Where the symbols take the elements:
bevu: @>., *>rada, $>., ^>mage
sele: @>vito, *>sino, $>bura, ^>koni
liba: @>mage, *>deba, $>bope, ^>vova
mome: @>noba, *>meso, $>pudo, ^>kibe
rogu: @>deba, *>noba, $>vova, ^>pudo
vobe: @>kade, *>reba, $>moba, ^>guta
vazu: @>sofo, *>guzo, $>rere, ^>vito
lada: @>mevi, *>sofo, $>nane, ^>rere
koni: @>sele, *>buto, $>sino, ^>pere
zame: @>devo, *>sanu, $>zato, ^>suso
zato: @>zeru, *>zame, $>devo, ^>sanu
devo: @>kibe, *>zato, $>zeru, ^>zame
kibe: @>mome, *>zeru, $>meso, ^>devo
guta: @>vobe, *>siru, $>reba, ^>kisa
vova: @>liba, *>rogu, $>deba, ^>noba
sino: @>bura, *>koni, $>sele, ^>buto
bura: @>guzo, *>sele, $>vito, ^>sino
vito: @>vazu, *>bura, $>guzo, ^>sele
gule: @>sanu, *>koso, $>suso, ^>mevi
nore: @>kisa, *>., $>rudu, ^>.
reba: @>moba, *>guta, $>vobe, ^>siru
sofo: @>nane, *>rere, $>lada, ^>vazu
sanu: @>zato, *>suso, $>zame, ^>gule
guzo: @>rere, *>vito, $>vazu, ^>bura
pudo: @>rogu, *>mome, $>noba, ^>meso
mevi: @>gule, *>nane, $>koso, ^>lada
koso: @>suso, *>mevi, $>gule, ^>nane
kisa: @>guta, *>rudu, $>siru, ^>nore
zeru: @>meso, *>devo, $>kibe, ^>zato
kade: @>buto, *>moba, $>pere, ^>vobe
bope: @>rada, *>liba, $>mage, ^>deba
moba: @>pere, *>vobe, $>kade, ^>reba
rere: @>lada, *>vazu, $>sofo, ^>guzo
pere: @>koni, *>kade, $>buto, ^>moba
rudu: @>siru, *>nore, $>kisa, ^>.
buto: @>sino, *>pere, $>koni, ^>kade
rada: @>., *>mage, $>bevu, ^>bope
deba: @>bope, *>vova, $>liba, ^>rogu
meso: @>pudo, *>kibe, $>mome, ^>zeru
mage: @>bevu, *>bope, $>rada, ^>liba
noba: @>vova, *>pudo, $>rogu, ^>mome
suso: @>zame, *>gule, $>sanu, ^>koso
nane: @>koso, *>lada, $>mevi, ^>sofo
siru: @>reba, *>kisa, $>guta, ^>rudu

The rows follow the links: the fewer symbols apart two elements are, the more alike their rows tend to be.

Each row is also shifted at random along 7 hidden directions that mean nothing.

Some elements, each with a row of numbers:
bope
(28, -3, -13, 13, 69, -39, 25, -5, -49, 12, 4, 15, -15, -30, 23, 31, -13, 51, 28, 97, 9, -34, 11, 25, -6, -32, -7, -2, 33, 0, -66, 125, 15, 26, 20, -19, 35, 6, -17, -11, -60, -15, 9, 14)
zame
(13, 10, 13, -25, -47, -34, -10, 39, 19, 74, -33, 7, 37, -22, 77, -10, -36, 17, -57, 2, 21, -16, -18, -13, 2, 10, -20, 19, -2, 6, 42, -56, -25, 4, -9, 31, 31, 22, 4, 12, -27, 17, 21, -8)
liba
(64, -5, 7, 18, 5, -26, 8, -10, -18, 5, -18, 0, -3, -18, 8, 30, -13, -15, 9, 25, 0, -2, -3, 8, 4, -4, 1, 12, 17, 22, -17, 10, -11, 10, 21, -3, 35, 22, -10, -14, -21, -6, 20, 23)
guzo
(-6, -4, -16, -14, -8, 14, -5, -7, 14, 35, 32, 3, -4, 11, 26, -41, 23, 14, -27, 84, -21, 31, -34, 7, -19, -26, -30, -23, -18, -16, 66, 55, 40, -14, -22, 1, -19, 10, 23, 26, 37, 21, -29, -52)
zato
(-116, 19, -1, 4, 30, -26, -15, 30, -30, 58, 7, 3, 28, -7, 52, -7, -16, 87, -1, 13, 14, -51, 16, -25, -2, -18, -17, 26, 26, -90, -29, 39, 30, 18, -24, -16, 44, 2, -33, -3, -44, 12, -1, -14)
devo
(-12, 10, 18, 19, 2, 8, -10, 0, 0, 17, 19, -16, 19, -17, 11, -9, 20, 6, -13, 45, 8, 11, 18, -35, -33, -14, -39, 23, -12, 5, 69, 37, -3, -32, -5, 18, 27, 35, -13, -18, -3, 25, 9, -16)
kisa
(-5, 9, 2, -28, -59, -21, 19, 31, 31, 25, -10, 27, 42, 39, -15, 8, -36, 50, -16, -15, 21, -2, -17, -6, 29, 47, 0, 10, -27, -27, 12, -2, 1, 25, -44, -12, -22, -13, 8, -7, -2, -9, -9, 7)
rada
(45, 0, 29, 58, -48, -7, -8, -14, 2, -33, 9, -44, 34, 33, -73, 40, -33, -12, 29, -89, -13, 17, 47, -67, 5, 24, 44, 22, 11, 20, -22, -33, -45, -8, 4, -17, 26, 26, -31, -30, 16, 14, -9, 52)
sofo
(41, 1, 1, 17, -1, 34, -25, -5, 9, -5, 54, -36, 9, 21, -17, -38, 21, 21, -4, -2, -20, 18, 29, -48, -35, -21, -2, -17, -9, -8, 37, 28, 5, -40, -17, 5, -13, 7, -4, 14, 37, 38, -38, -33)
kade
(-39, -1, -5, 19, -29, 35, 9, -28, 14, -22, 21, -26, -22, 61, -60, -6, 24, -31, 17, -44, -40, 26, -11, -3, 42, 16, 8, 8, -7, -67, -12, -35, 36, 10, -39, -40, -22, -1, -6, 3, 69, 11, -30, -6)
bevu
(-4, -6, 10, 29, -50, -30, 52, -20, 18, 10, 1, -38, -9, 25, -52, 47, -49, -20, -5, 59, -13, 19, 12, -26, 34, 24, -2, 11, 9, 76, -26, 50, -49, 9, -19, -9, 26, 59, -5, -18, 3, 32, -9, 47)
rogu
(-61, 7, 9, 63, 41, 8, 7, -29, -37, -13, 44, -31, 1, 15, -43, 19, 25, 29, 41, 58, -12, 2, 38, -39, -14, -26, -26, 34, 12, -56, -4, 113, 30, -12, -15, -35, 42, 39, -47, -41, -2, 18, -12, 0)
pere
(39, -2, -10, -23, -5, -18, -28, 35, -3, 24, 28, 51, 69, 20, 20, -23, -9, 104, 4, 9, 16, 4, -16, -13, -38, 0, 13, -22, -25, -60, 41, 69, 37, 8, -14, -16, -30, -45, 8, 5, -3, -28, -28, -31)
reba
(4, 4, -5, -16, -57, -13, 36, 12, 33, 35, 18, 11, 25, 49, -29, -3, -18, 45, -18, 67, 4, 24, -25, -9, 22, 29, -28, 4, -33, -23, 41, 71, 18, 15, -61, -19, -26, 9, 11, -7, 21, 11, -28, -11)
vobe
(111, 3, 1, -21, -73, -22, 26, 29, 47, 28, 18, 5, 50, 48, -39, 0, -46, 65, -22, 32, 15, 17, -1, -35, 9, 45, -2, -7, -36, 20, 36, 58, -21, 5, -51, -5, -35, 3, 18, -2, 8, 14, -35, 8)
rudu
(101, 6, -4, 8, 20, 22, 5, -2, -1, -26, 40, 15, 20, 20, -45, -12, 32, 48, 23, 44, 14, 18, 11, -14, -31, -2, -24, 3, -38, -36, 49, 105, 33, -19, -22, -14, -31, -14, -5, -23, 11, -10, -23, -22)
vazu
(-58, 1, -7, -13, -18, -9, -20, 31, 14, 4, 13, -15, 24, 27, -6, -17, -47, 65, -4, -95, 3, -34, 35, -39, 10, 16, 52, -26, 17, -6, -68, -38, -25, 10, -18, -4, -21, -34, 2, 30, -7, 13, -34, 13)
pudo
(44, 8, 24, 39, -11, -7, -30, 8, -17, 7, 5, -13, 48, 4, -2, 14, -4, 22, 16, -55, 4, -7, 31, -52, -17, 1, 5, 38, 7, -47, 18, -22, -5, -12, 2, -9, 43, 15, -39, -31, -7, 6, 9, 12)
kibe
(-38, 12, 26, 18, -58, -19, 17, 15, 29, 35, 2, -30, 35, 9, -20, 19, -36, 12, -30, 25, 19, 8, 27, -61, 3, 26, -26, 30, -13, 50, 47, 19, -50, -18, -29, 20, 29, 56, -14, -23, -12, 38, 2, 20)

From each start, follow one symbol. Which element do you reach?
Answers are names.
new walk
(23, 6, 7, 12, -24, -47, 27, 10, -6, 54, -13, -3, 19, 0, 21, 29, -40, 26, -13, 61, 6, -9, -10, -6, 23, 8, -20, 28, 14, -6, -7, 40, -2, 23, -18, -11, 47, 40, -13, -17, -30, 13, 11, 18)
^ -> noba
new walk
(85, -3, 12, 14, -18, -50, 9, 17, -5, 12, -10, 5, 40, -6, -4, 41, -58, 49, 7, 14, 21, -11, 26, -29, -11, 12, 23, -1, 13, 55, -24, 52, -46, 8, 15, 1, 23, 12, -8, -19, -47, -7, 4, 41)
$ -> rada
new walk
(8, -2, -7, -6, 1, 13, -11, 0, -1, -25, 7, 13, 4, 27, -28, -7, 10, 13, 22, -56, -7, 1, -5, 8, 10, 11, 25, -8, -6, -52, -22, -21, 25, 12, -8, -25, -30, -37, 0, 5, 24, -19, -14, -4)
^ -> reba
new walk
(-24, 10, 5, -4, -6, -2, -13, 14, 5, 42, -4, -14, 5, -13, 49, -20, 0, 3, -30, 0, 0, -17, 0, -16, 1, -10, -19, 12, 10, -19, 15, -36, 3, -5, -9, 13, 26, 17, -7, 14, -6, 24, 5, -19)
* -> gule
new walk
(-90, 6, -12, -26, 29, -16, 8, 17, -8, 52, -13, -3, -26, -26, 68, -18, -14, 20, -30, 47, 6, -38, -11, 22, 16, -23, -21, -3, 25, -9, -35, 2, 8, 16, -9, 14, 19, 6, 3, 30, -33, 20, 7, -19)
^ -> mevi
new walk
(109, -2, -8, -26, 35, 1, -27, 22, -4, 6, 0, -6, -11, -28, 46, -27, -18, 27, -12, -42, 8, -44, 24, -3, -12, -20, 25, -33, 26, 24, -50, -35, -22, -5, 19, 28, -5, -27, 6, 38, -29, 10, -4, -8)
$ -> mevi
new walk
(21, 2, 5, 17, 29, 41, -29, -8, 0, -29, 21, -36, -19, -13, -6, -24, 27, -25, 2, -45, -7, -8, 40, -28, -26, -26, 6, -9, 11, 21, -1, -36, -17, -38, 16, 20, -2, 3, -7, 13, 14, 25, -7, -11)
$ -> gule
new walk
(34, 8, 6, 8, 27, -17, 4, 4, -20, 26, -14, -6, -9, -30, 37, 11, -6, 1, -4, 28, 9, -27, 7, 4, 4, -15, -18, 21, 24, -9, -20, 7, 0, 8, 7, 4, 43, 21, -17, -6, -35, 6, 23, 4)
@ -> pudo
new walk
(-50, -2, 7, 21, -20, -20, 44, -25, 0, 18, -15, -19, -26, 2, -12, 37, -10, -45, -9, 74, -12, 16, -12, 10, 34, 5, -26, 26, 12, 29, -4, 25, -10, 11, -7, -10, 37, 55, -8, -18, -1, 19, 15, 24)
^ -> rogu
new walk
(-56, -2, -3, -27, -60, -10, 0, 20, 39, 35, 17, 2, 32, 26, 3, -26, -26, 34, -36, 24, -1, 24, -15, -24, -9, 17, 0, -25, -26, 28, 54, 19, -13, -8, -30, 12, -30, 3, 29, 21, 21, 15, -32, -18)
@ -> vazu
new walk
(-89, 7, 8, 10, 14, 17, -19, -1, -8, 22, 14, -11, 4, -19, 33, -23, 32, -6, -13, 25, -2, 5, 2, -17, -24, -27, -33, 18, -3, -29, 55, 3, 21, -25, -3, 11, 23, 21, -13, -2, 6, 19, 7, -32)
$ -> zame
new walk
(-65, 3, -10, -15, -12, 2, 11, 3, 20, 30, 10, -29, -27, 9, 17, -24, -13, 2, -31, 28, -15, -10, -1, -8, 21, -7, -9, -15, 13, 14, -21, -2, -6, -1, -27, 10, -4, 17, 10, 33, 11, 40, -23, -12)
* -> sofo
new walk
(26, -2, -3, -12, 10, 13, -54, 18, -1, 16, 33, 18, 44, -7, 45, -49, 23, 49, -12, -8, 0, 18, -4, -21, -64, -28, 5, -26, -16, -30, 73, 13, 25, -29, 10, 15, -17, -26, 12, 19, 17, -5, -19, -50)
$ -> sofo
new walk
(67, -7, -20, 6, 38, 32, 19, -22, 4, -49, 41, -32, -54, 26, -58, -13, 9, 3, 26, 9, -23, -7, 29, 0, 7, -12, 21, -39, 14, 27, -71, 52, -3, -7, -12, -14, -39, -16, 7, 23, 19, 18, -41, 2)
* -> koni
new walk
(-7, -5, -15, -8, 2, 12, -7, 2, 9, -9, 22, -14, -10, 26, -16, -20, -9, 21, 6, -31, -17, -9, 7, -4, 9, -1, 26, -29, 10, -14, -45, -6, 6, 3, -13, -13, -26, -24, 8, 27, 19, 8, -33, -7)
@ -> guzo
new walk
(-79, -5, -9, -42, -30, -21, -5, 29, 18, 5, -23, 36, 25, 11, 12, -6, -35, 29, -8, -52, 14, -10, -24, 21, 14, 29, 38, -28, -8, 4, -21, -46, -10, 26, -2, 3, -39, -47, 26, 21, -6, -31, -6, 8)
^ -> kade
